Below is a small trained network, with its code and all its weights. Each question gives an input and a class and asks what happens when units are switched off, that is, made to give their printed mean instead of their output.

import numpy as np


def w(rows, s, z=0):
    codes = np.array(rows[::2]) - 128.0
    scale = np.full(codes.shape[1], s)
    scale[-1] = z or s
    return codes * scale


def norm(h):
    return h / np.sqrt((h * h).mean(-1, keepdims=True) + 1e-5)


def f(y):
    return np.maximum(y, 0)


def log_softmax(a):
    a = a - a.max(-1, keepdims=True)
    return a - np.log(np.exp(a).sum(-1, keepdims=True))


def net(x, mask):
    res = np.array(x, float).reshape(1, 3) / 4 @ E
    u = 0
    for l in range(3):
        y = f(norm(res) @ A[l][:, :-1].T + A[l][:, -1])
        res = res + np.where(mask[u : u + 9], y, B[l][:, -1]) @ B[l][:, :-1]
        u += 9
    return log_softmax(norm(res)[-1] @ U[:, :-1].T + U[:, -1])


A, B = {}, {}
E = w([
[218,252,112,108],'x0',
[171,151,255,13],'x1',
[136,76,45,30],'x2',
],0.0047)
A[0] = w([
[167,226,215,68,103],'L0N1',
[164,178,103,51,58],'L0N2',
[158,213,7,88,178],'L0N3',
[111,33,77,62,198],'L0N4',
[154,151,115,119,147],'L0N5',
[147,169,63,146,2],'L0N6',
[153,198,183,114,90],'L0N7',
[115,154,81,188,62],'L0N8',
[126,159,98,218,195],'L0N9',
],0.014,0.0041)
B[0] = w([
[145,165,230,4,254],'L0N1',
[79,216,67,104,188],'L0N2',
[233,162,46,135,254],'L0N3',
[99,4,75,116,242],'L0N4',
[144,147,109,115,163],'L0N5',
[233,141,136,135,167],'L0N6',
[135,125,215,78,200],'L0N7',
[214,88,175,153,187],'L0N8',
[136,118,172,230,231],'L0N9',
],0.023,0.0087)
A[1] = w([
[95,197,36,92,3],'L1N1',
[7,154,185,241,62],'L1N2',
[102,78,145,143,113],'L1N3',
[33,66,102,163,117],'L1N4',
[182,129,102,87,107],'L1N5',
[146,167,85,175,52],'L1N6',
[138,174,97,221,68],'L1N7',
[99,135,36,143,95],'L1N8',
[100,181,57,107,18],'L1N9',
],0.018,0.0034)
B[1] = w([
[50,136,1,109,166],'L1N1',
[24,164,156,247,192],'L1N2',
[94,95,112,114,211],'L1N3',
[197,67,130,66,254],'L1N4',
[71,120,99,193,236],'L1N5',
[169,162,139,123,182],'L1N6',
[205,138,163,115,217],'L1N7',
[110,136,189,53,187],'L1N8',
[78,124,36,109,152],'L1N9',
],0.03,0.0061)
A[2] = w([
[212,107,38,190,7],'L2N1',
[167,205,191,160,79],'L2N2',
[167,149,130,131,60],'L2N3',
[87,237,246,141,118],'L2N4',
[239,159,137,137,5],'L2N5',
[173,247,91,129,36],'L2N6',
[84,240,250,31,86],'L2N7',
[60,177,44,126,96],'L2N8',
[79,107,98,168,65],'L2N9',
],0.015,0.0028)
B[2] = w([
[149,212,175,114,192],'L2N1',
[99,174,58,92,189],'L2N2',
[160,126,134,121,148],'L2N3',
[34,177,79,77,210],'L2N4',
[221,158,124,122,187],'L2N5',
[116,8,200,162,173],'L2N6',
[112,168,251,49,245],'L2N7',
[69,184,59,178,153],'L2N8',
[154,139,127,147,140],'L2N9',
],0.03,0.012)
U = w([
[131,119,137,134,2],'0',
[136,45,183,229,64],'1',
[106,161,3,99,112],'2',
[134,8,102,68,160],'3',
[46,178,182,239,117],'4',
[241,174,124,172,197],'5',
[78,185,201,49,188],'6',
],0.02,0.008)

Each question gives the input, the list of numbers given to net, and the class t.
The units are the neurons (one row each of A and B). Each row of codes is followed by its name. A weight is (code - 128) times the scale printed after its matrix; where a second scale follows, it is the last column's (A, B and U).
mask holds one flag per neuron, layer by layer. A switched-off neuron (its flag False) gives its mean, the last column of its row in B, instead of its output. The means were averaged over made-up inputs and are rounded, as every weight is.
A unit's drop is (log p(t) with every unit on - log p(t) with that unit switched off) / (log p(t) with every unit on - log p(t) with every unit switched off).
The circuit of an input: a set's keep is (log p(t) with only the set's units on - log p(t) with every unit switched off) / (log p(t) with every unit on - log p(t) with every unit switched off). Starting from the 12 units with the biggest drops (on a tie, the unit counted first), units are removed one at a time, each time the one whose removal leaves the highest keep (on an exact tie, the one counted first), for as long as the keep stays at least 0.8.
circuit, biggest first: the units of the circuit, biggest drop first
k most important neurons: the k neurons with the biggest drops, biggest first
top k neurons in layer l: the k neurons of layer l with the biggest drops, biggest first
drop of u: that unit's drop, to one decimal
input [-4,0,-5], class 4: 4 most important neurons => (L1N2, L0N3, L0N4, L0N1)
input [8,-1,5], class 2: circuit, biggest first => (L0N2, L1N1)
input [-2,-1,-2], class 4: circuit, biggest first => (L0N3, L1N2, L0N4, L0N1)
input [7,-1,-1], class 5: circuit, biggest first => (L0N3)
input [-1,-8,-7], class 4: circuit, biggest first => (L1N2, L0N9)
input [-1,-1,-1], class 4: 4 most important neurons => (L0N3, L1N2, L0N4, L0N1)
input [-3,-8,-2], class 1: circuit, biggest first => (L0N3, L0N9, L0N8, L2N7)
input [-1,4,8], class 2: 2 most important neurons => (L0N2, L0N9)
input [-6,3,-7], class 4: 3 most important neurons => (L0N4, L0N3, L0N1)
input [-3,-8,-7], class 4: top 2 neurons in layer 0 => (L0N3, L0N4)
input [-3,0,-4], class 4: 4 most important neurons => (L1N2, L0N3, L0N4, L0N1)
input [5,0,2], class 2: top 2 neurons in layer 0 => (L0N2, L0N3)
input [-3,-8,-1], class 1: 3 most important neurons => (L0N3, L0N9, L1N2)
input [-3,-7,7], class 3: circuit, biggest first => (L0N4)
input [-2,-5,0], class 1: top 3 neurons in layer 0 => (L0N3, L0N2, L0N9)
input [8,-3,7], class 2: 3 most important neurons => (L0N2, L1N1, L1N9)
input [-3,-1,-5], class 4: 3 most important neurons => (L1N2, L0N3, L0N4)
input [0,-3,6], class 2: 2 most important neurons => (L0N3, L0N9)
input [-7,-4,-2], class 1: top 3 neurons in layer 0 => (L0N3, L0N1, L0N9)
input [0,-1,5], class 2: drop of L0N3 => 0.5
input [2,-4,8], class 2: drop of L0N4 => 0.1
input [0,1,1], class 2: drop of L0N2 => 0.9
input [3,-4,-6], class 5: top neuron in layer 0 => (L0N8)
